Here is a tiny trained network, its code and every weight. The questions are about switching its units off for an input and a target symbol, where a switched-off unit gives its printed mean instead of its output.

import numpy as np


def w(rows, s, z=0):
    codes = np.array(rows[::2]) - 128.0
    scale = np.full(codes.shape[1], s)
    scale[-1] = z or s
    return codes * scale


def norm(h):
    return h / np.sqrt((h * h).mean(-1, keepdims=True) + 1e-5)


def f(y):
    return y / 2 * (1 + np.tanh(0.7978845608 * (y + 0.044715 * y**3)))


def softmax(a):
    e = np.exp(a - a.max(-1, keepdims=True))
    return e / e.sum(-1, keepdims=True)


def log_softmax(a):
    a = a - a.max(-1, keepdims=True)
    return a - np.log(np.exp(a).sum(-1, keepdims=True))


def net(x, mask):
    ids = ['αηθλμσψω'.index(c) for c in x.split()]
    T = len(ids)
    res = E[ids] + P[:T]
    u = 0
    for l in range(3):
        q, k, v = (norm(res) @ M[l].T for M in (Q, K, V))
        z = softmax(np.where(np.tri(T) > 0, q @ k.T / 3**0.5, -1e9)) @ v
        res = res + np.where(mask[u], z, O[l][:, -1]) @ O[l][:, :-1]
        u += 1
        y = f(norm(res) @ A[l][:, :-1].T + A[l][:, -1])
        res = res + np.where(mask[u : u + 8], y, B[l][:, -1]) @ B[l][:, :-1]
        u += 8
    return log_softmax(norm(res)[-1] @ U[:, :-1].T + U[:, -1])


Q, K, V, O, A, B = {}, {}, {}, {}, {}, {}
E = w([
[78,254,165,131,100,120,116,54,119,75,148,147],'α',
[152,199,104,86,55,29,85,126,145,162,98,148],'η',
[128,159,172,31,105,141,147,200,98,65,44,112],'θ',
[133,121,65,184,222,98,56,161,96,96,207,149],'λ',
[108,62,96,103,125,11,142,138,108,77,187,63],'μ',
[140,170,176,95,223,169,74,138,218,163,179,81],'σ',
[103,109,93,128,218,158,115,146,192,121,36,158],'ψ',
[75,79,121,162,112,159,135,154,163,187,142,149],'ω',
],0.0097)
P = w([
[39,136,155,45,135,135,119,50,10,254,107,120],'0',
[65,133,236,144,119,93,46,143,36,179,60,123],'1',
[66,150,182,150,109,106,51,185,102,165,85,120],'2',
[93,142,115,182,95,148,63,154,140,105,63,38],'3',
[102,159,111,178,105,122,127,174,190,106,109,70],'4',
[127,156,78,144,113,122,165,169,210,89,129,87],'5',
[154,175,60,115,151,125,189,152,188,75,167,116],'6',
[157,167,81,89,182,107,208,146,192,58,183,157],'7',
[206,171,123,69,197,75,231,176,151,66,214,235],'8',
],0.0065)
Q[0] = w([
[100,119,93,180,90,177,38,97,152,123,66,1],'0.h1',
[207,92,166,139,90,209,139,37,83,195,94,145],'0.h1',
[125,22,104,132,132,139,116,90,97,132,173,115],'0.h1',
],0.0073)
K[0] = w([
[64,88,202,195,98,118,5,156,119,147,71,86],'0.h1',
[135,126,156,115,141,89,74,105,1,128,123,144],'0.h1',
[155,157,197,100,88,132,127,108,81,129,78,147],'0.h1',
],0.0083)
V[0] = w([
[156,22,106,239,211,237,78,155,182,232,156,160],'0.h1',
[80,79,52,235,4,33,188,142,62,106,209,138],'0.h1',
[145,45,95,81,220,38,89,155,114,80,250,52],'0.h1',
],0.004)
O[0] = w([
[117,175,75,54,120,158,82,175,67,129,185,164,196],'0.h1',
[25,74,137,162,106,57,83,147,158,94,121,151,2],'0.h1',
[125,91,92,108,153,107,41,104,172,96,147,3,163],'0.h1',
],0.0069,0.0032)
A[0] = w([
[86,9,132,139,65,185,133,194,112,183,200,135,54],'0.n1',
[151,153,162,189,56,93,233,93,187,104,56,173,2],'0.n2',
[107,115,118,1,46,103,97,90,16,57,178,96,87],'0.n3',
[93,176,191,133,135,157,141,190,152,140,118,193,29],'0.n4',
[135,178,222,110,174,71,82,108,183,145,164,155,114],'0.n5',
[137,82,105,139,116,70,87,87,53,75,186,177,70],'0.n6',
[134,143,142,72,133,110,86,194,213,147,140,149,55],'0.n7',
[108,163,153,160,119,157,115,98,34,80,188,94,28],'0.n8',
],0.0056,0.0033)
B[0] = w([
[61,71,102,108,121,209,201,76,80,132,183,142,170],'0.n1',
[149,165,103,78,84,159,128,69,130,103,167,254,160],'0.n2',
[105,175,191,232,143,100,224,204,101,200,174,88,255],'0.n3',
[141,123,74,126,152,181,63,135,145,82,140,98,177],'0.n4',
[106,134,43,136,127,178,114,83,193,133,164,58,200],'0.n5',
[146,175,95,149,138,74,149,177,124,187,120,180,136],'0.n6',
[98,130,75,104,134,172,125,120,116,140,157,74,207],'0.n7',
[132,189,146,194,158,140,119,138,102,103,182,117,122],'0.n8',
],0.0054,0.0026)
Q[1] = w([
[1,157,157,89,156,165,108,161,156,205,152,149],'1.h1',
[113,244,184,100,175,114,158,103,197,125,124,153],'1.h1',
[211,100,164,138,149,139,44,39,104,109,80,130],'1.h1',
],0.0064)
K[1] = w([
[81,94,88,137,2,158,188,158,57,204,209,168],'1.h1',
[211,119,40,93,73,190,221,163,99,29,204,126],'1.h1',
[226,117,229,110,197,148,110,112,93,186,50,106],'1.h1',
],0.0056)
V[1] = w([
[135,211,132,149,82,147,33,144,117,77,126,206],'1.h1',
[175,75,150,61,69,131,173,228,66,132,115,100],'1.h1',
[202,255,117,150,161,42,146,166,98,145,122,156],'1.h1',
],0.005)
O[1] = w([
[68,89,176,104,152,122,163,142,157,153,201,158,133],'1.h1',
[167,80,92,162,146,139,57,117,158,163,125,147,252],'1.h1',
[68,143,156,172,113,150,124,164,253,138,119,86,94],'1.h1',
],0.0069,0.0011)
A[1] = w([
[108,131,253,209,144,101,163,108,164,159,178,156,88],'1.n1',
[187,192,130,153,122,105,27,110,100,78,78,140,87],'1.n2',
[99,106,95,100,92,138,70,176,182,54,88,108,56],'1.n3',
[143,94,220,201,135,135,159,241,149,178,148,98,35],'1.n4',
[116,97,181,105,148,176,225,205,150,37,115,185,2],'1.n5',
[133,164,91,77,38,66,78,144,136,161,61,84,116],'1.n6',
[200,131,86,103,147,202,72,107,189,47,33,248,114],'1.n7',
[218,113,28,185,194,116,48,138,197,104,125,134,88],'1.n8',
],0.005,0.0044)
B[1] = w([
[134,107,31,176,154,194,153,69,129,148,136,77,128],'1.n1',
[144,146,75,147,182,95,66,174,157,75,182,235,143],'1.n2',
[64,137,141,132,151,103,114,239,172,145,130,112,143],'1.n3',
[123,151,53,150,182,223,179,164,45,186,175,94,134],'1.n4',
[47,227,85,40,123,53,86,202,159,102,71,84,113],'1.n5',
[224,79,129,122,146,113,106,214,172,203,222,144,242],'1.n6',
[17,232,3,148,129,114,179,130,140,135,32,98,243],'1.n7',
[92,28,226,112,160,206,137,226,192,182,186,147,252],'1.n8',
],0.0041,0.0018)
Q[2] = w([
[184,101,169,161,190,65,80,182,36,120,74,88],'2.h1',
[41,4,73,53,7,152,87,42,3,116,132,206],'2.h1',
[159,34,235,187,78,123,180,93,216,73,57,90],'2.h1',
],0.0069)
K[2] = w([
[94,96,155,180,113,183,3,31,140,202,132,128],'2.h1',
[133,184,182,160,7,39,90,140,7,153,140,149],'2.h1',
[169,131,245,187,128,101,82,134,242,135,72,47],'2.h1',
],0.0072)
V[2] = w([
[130,107,93,145,139,196,117,30,157,82,192,153],'2.h1',
[69,119,83,68,173,159,153,140,122,46,60,91],'2.h1',
[133,182,183,67,100,146,3,111,146,119,147,110],'2.h1',
],0.0069)
O[2] = w([
[94,164,147,90,106,141,106,89,133,174,254,153,153],'2.h1',
[157,180,202,67,124,119,171,175,142,165,90,176,255],'2.h1',
[198,99,114,77,105,151,109,52,141,77,139,135,186],'2.h1',
],0.0078,0.0031)
A[2] = w([
[38,13,132,171,177,91,165,140,181,28,96,112,129],'2.n1',
[197,43,148,80,83,105,115,201,45,17,116,133,102],'2.n2',
[143,9,95,38,62,111,224,62,130,88,108,172,62],'2.n3',
[174,122,159,115,161,105,176,109,155,208,44,54,90],'2.n4',
[36,101,103,205,146,82,149,124,128,157,74,181,55],'2.n5',
[145,166,158,113,54,169,161,99,119,255,137,175,71],'2.n6',
[181,107,147,126,152,163,185,64,94,152,26,159,1],'2.n7',
[59,60,66,141,55,109,99,25,148,118,137,117,47],'2.n8',
],0.007,0.0072)
B[2] = w([
[120,134,117,136,67,50,105,227,207,128,187,137,253],'2.n1',
[133,141,205,159,113,186,149,190,162,255,211,151,176],'2.n2',
[169,246,186,160,137,171,49,174,103,98,133,177,148],'2.n3',
[176,115,129,83,88,135,199,74,241,134,72,118,229],'2.n4',
[161,132,80,82,148,140,117,67,97,107,221,83,130],'2.n5',
[107,18,172,151,146,88,61,167,141,53,124,141,231],'2.n6',
[194,149,95,192,190,195,192,204,55,158,86,179,130],'2.n7',
[131,197,167,181,78,59,106,151,198,63,130,117,154],'2.n8',
],0.0068,0.003)
U = w([
[31,48,166,65,97,149,168,80,99,141,158,180,80],'α',
[88,226,166,175,94,141,112,58,136,46,139,143,10],'η',
[151,134,23,115,149,136,178,108,111,97,30,188,200],'θ',
[83,84,67,184,120,104,198,132,132,166,159,2,122],'λ',
[169,92,117,122,52,43,56,138,182,121,114,157,155],'μ',
[210,125,111,63,137,202,110,61,126,128,184,61,37],'σ',
[165,140,219,140,121,216,179,195,145,194,77,135,100],'ψ',
[88,122,88,146,178,155,71,186,56,144,186,165,253],'ω',
],0.0058,0.0017)

Each question gives the input, a string of symbols that net reads in full, and the target symbol t.
The units are the heads (3 rows each of Q, K, V and O) and the neurons (one row each of A and B). Each row of codes is followed by its name. A weight is (code - 128) times the scale printed after its matrix; where a second scale follows, it is the last column's (O, A, B and U).
mask holds one flag per unit, layer by layer, with each layer's heads first. A switched-off unit (its flag False) gives its mean, the last column of its rows in O or B, instead of its output. The means were averaged over made-up inputs and are rounded, as every weight is.
A unit's drop is (log p(t) with every unit on - log p(t) with that unit switched off) / (log p(t) with every unit on - log p(t) with every unit switched off).
The circuit of an input: a set's keep is (log p(t) with only the set's units on - log p(t) with every unit switched off) / (log p(t) with every unit on - log p(t) with every unit switched off). Starting from the 12 units with the biggest drops (on a tie, the unit counted first), units are removed one at a time, each time the one whose removal leaves the highest keep (on an exact tie, the one counted first), for as long as the keep stays at least 0.8.
circuit, biggest first: the units of the circuit, biggest drop first
unit that matters most: the unit with the biggest drop
k most important neurons: the k neurons with the biggest drops, biggest first
top k neurons in layer l: the k neurons of layer l with the biggest drops, biggest first
input α σ σ η η μ σ η, target σ: unit that matters most => 0.h1
input μ α α ω, target α: circuit, biggest first => (0.h1, 0.n1)
input α ω ψ, target θ: circuit, biggest first => (1.n7, 0.n3)
input μ μ σ η η θ θ, target θ: circuit, biggest first => (0.h1, 1.n7, 0.n2, 0.n3)
input μ ω ω μ η α μ, target μ: 3 most important neurons => (2.n1, 0.n3, 0.n2)
input ψ η θ η λ, target λ: circuit, biggest first => (0.h1, 1.h1, 2.h1)
input η σ α μ, target σ: circuit, biggest first => (2.h1, 0.h1)
input θ θ α ψ θ μ, target ψ: circuit, biggest first => (2.h1, 0.n3)
input λ ω α θ λ θ, target λ: circuit, biggest first => (0.n3, 0.h1)
input θ μ ψ α ω θ η, target ω: 2 most important neurons => (0.n1, 2.n4)
input μ ψ θ η η, target θ: 2 most important neurons => (0.n2, 1.n7)
input μ η α η, target η: 2 most important neurons => (0.n2, 2.n3)
input θ μ α σ λ θ μ θ, target μ: circuit, biggest first => (0.h1, 2.n1)
input ψ μ θ η μ σ μ, target σ: circuit, biggest first => (0.h1)
input θ α θ λ, target λ: circuit, biggest first => (0.h1, 2.h1)
input α μ μ η ω, target ω: circuit, biggest first => (0.h1, 2.n4)
input σ ψ μ λ, target ψ: 4 most important neurons => (1.n7, 0.n4, 0.n3, 1.n8)
input μ θ ω ψ ω μ α, target ω: 2 most important neurons => (0.n1, 2.n4)
input μ σ θ η, target σ: circuit, biggest first => (2.h1, 0.h1)
input α ψ σ α, target ψ: 3 most important neurons => (1.n7, 0.n4, 0.n3)
input θ μ θ α σ, target σ: circuit, biggest first => (0.h1, 2.h1)
input λ ω ω, target α: circuit, biggest first => (0.n1)
input ψ λ μ ω ψ, target ω: circuit, biggest first => (0.h1, 1.h1)
input η ψ λ λ ω α ω σ, target ω: 2 most important neurons => (0.n1, 2.n4)
input θ θ ψ λ, target ψ: 2 most important neurons => (1.n7, 1.n8)
input μ α λ, target μ: 2 most important neurons => (2.n1, 0.n3)
input σ θ θ θ α, target θ: top 2 neurons in layer 0 => (0.n2, 0.n3)
input θ λ θ, target λ: top neuron in layer 0 => (0.n3)
input θ ψ α η, target ψ: 2 most important neurons => (1.n7, 2.n1)
input α θ λ α μ ω η θ, target ω: 2 most important neurons => (0.n1, 2.n4)
